[ 27  43  -8 -14   0 -21  49  -2  34  29   4  26   2 -19   1 -42   8  24
  10  19   8  -1   6   8  24 -17  34 -66 -54] | H
[ 45  66  -7 -12   3  -8  39  19  28  29  -7  21   4 -13   1 -25   4  42
   3  23   1  -8   2  -2  22 -18  40 -58 -69] | H
[ 26  45  -5 -16  10  -3  16  -6   7  19   6  19 -10  -9  -8 -20   9  63
  14  12  12 -11   3  19  22  -9  14 -28 -48] | P
[-25  -6   2   7   9 -14  24 -29  10  29   4  17  17   0   6 -45  30  19
   0  13  -2  -2  -4  16  16 -13  19 -29   0] | H
[ 18   6   5  22 -11   8  -1  18  -5 -12 -12 -16  -6   2   2  31 -11 -28
  -1  -9   4   5  -4 -20 -23  23 -13   2   6] | E
[ 44  50  -5 -18   8   1  23  -5   4  23  -4  34   2 -33 -19 -34   5  83
   8  32   2 -10  -3  15  37 -15  20 -41 -69] | J
[ -9 -24   6   9  -6  19 -30  23 -14 -36  -9 -32 -13  12   8  66 -12 -68
  -9 -22   6   8  -5 -34 -38  14 -47  53  39] | E
[  3 -11  -1   2 -11  14 -25  10 -15 -21   0 -16  -2  -5  -6  30 -12 -27
  -4 -13   2  -1  -5  -3 -15  12 -19  27  14] | E
[ 37  51 -10 -10   5 -12  37  -4  18  28   8  20   2 -15  -3 -42   9  53
  11  13 -30   6  -2   9  31 -14  26 -58 -48] | J
[ 21  49  -4  -6   1   8  17   9  14  18   3  19   1 -27  -4  -7   6  40
  11  10   4  -4   0   1   0 -17   9 -28 -67] | P
[-15 -24   8  24  -2  24 -24   6  -9 -31  -3  -3  -3   8  -2  26  -9 -34
  -6 -12  -9   5 -13  -5  -6   9 -17  34  28] | E
[ 20 -15   3   6 -17   8  -1  25 -13 -31  -8 -25 -10   7   1  47 -16 -54
  -7 -26   5   3  10 -30 -29  13 -18  19  16] | E
[-37 -51  13   3 -12  12 -26  23 -12 -41 -14 -33  -5  23   0  54 -19 -98
 -20 -33  -1  12   3 -29 -33  17 -25  37  68] | E
[  3 -16   0   7  -3  17 -32   2 -12 -19  -5 -22 -13  -3 -10  48 -22 -36
  -3 -17   5   0  -3 -30 -15  12 -23  35  16] | E
[  5  18  -2  -5  26   5 -18 -34   3  17  22  17   2 -13  -1 -43  13  76
   4  26  -1  -9   3  38  42  -3   9   9 -20] | Y
[ 33  39  -4  -1  -2   2  15  10  19  16  -8   6   0 -19  -1  -7   0  28
   8   6  13 -11  -1  -5   5 -10   8 -29 -39] | J
[  6  -5   2   9 -10  26 -28  27 -14 -28 -14 -23  -8 -22  -2  55 -24 -61
  -6 -24  10  22  -5 -32 -29   8 -30  21  23] | E
[  0 -15   8   7 -17  11 -12  24  -8 -16  -7 -22  -3  15   0  41 -11 -54
  -5 -23   1  -3   4 -26 -42   1 -20  20  23] | E
[ 40  34  -5  -5   0   5  13  16   8   8  -1   9  -7 -17   1   9  -6  26
   5   7   5  -9  -3  -3   7 -10   6 -18 -47] | H
[ -6 -21 -19   8   1  26 -42  25  -3 -35  -3 -27 -22  -6  -6  61 -43 -31
  -5 -21   4   3  -2 -20 -36  14 -41  56  22] | E
[ 24  39  -4  -5   1  -5  21   0  -5  13   0   9   5 -16 -11 -17   4  44
   9   9  -3  -5   9   8  23 -12  16 -33 -45] | J
[ 16  11  -1   3  -6  18 -15  20  -9 -20 -11 -14 -14  -8 -11  37 -18 -16
   0  -7   2  41  -2 -11 -23   3 -20  14  -4] | E
[ 18   6   2   5  -2  14 -18  20 -13 -16 -13 -14 -10  -8  -8  42 -30 -30
  -2  -8  12  -6  -7 -22 -23   7 -12  29  -5] | E
[  6  -3   2  -5 -29   7 -19  23  -6 -19  -6  -2  -6  -1  -5  34 -12 -23
  -2 -11   7 -10  -4 -16 -19   4 -17  17   0] | E
[  4  -5   3   5 -37   9   7  26  -1 -18 -21 -18  -6  11   6  31 -24 -58
 -10 -20   2   6  -2 -19 -19  -7 -15  -1  15] | E
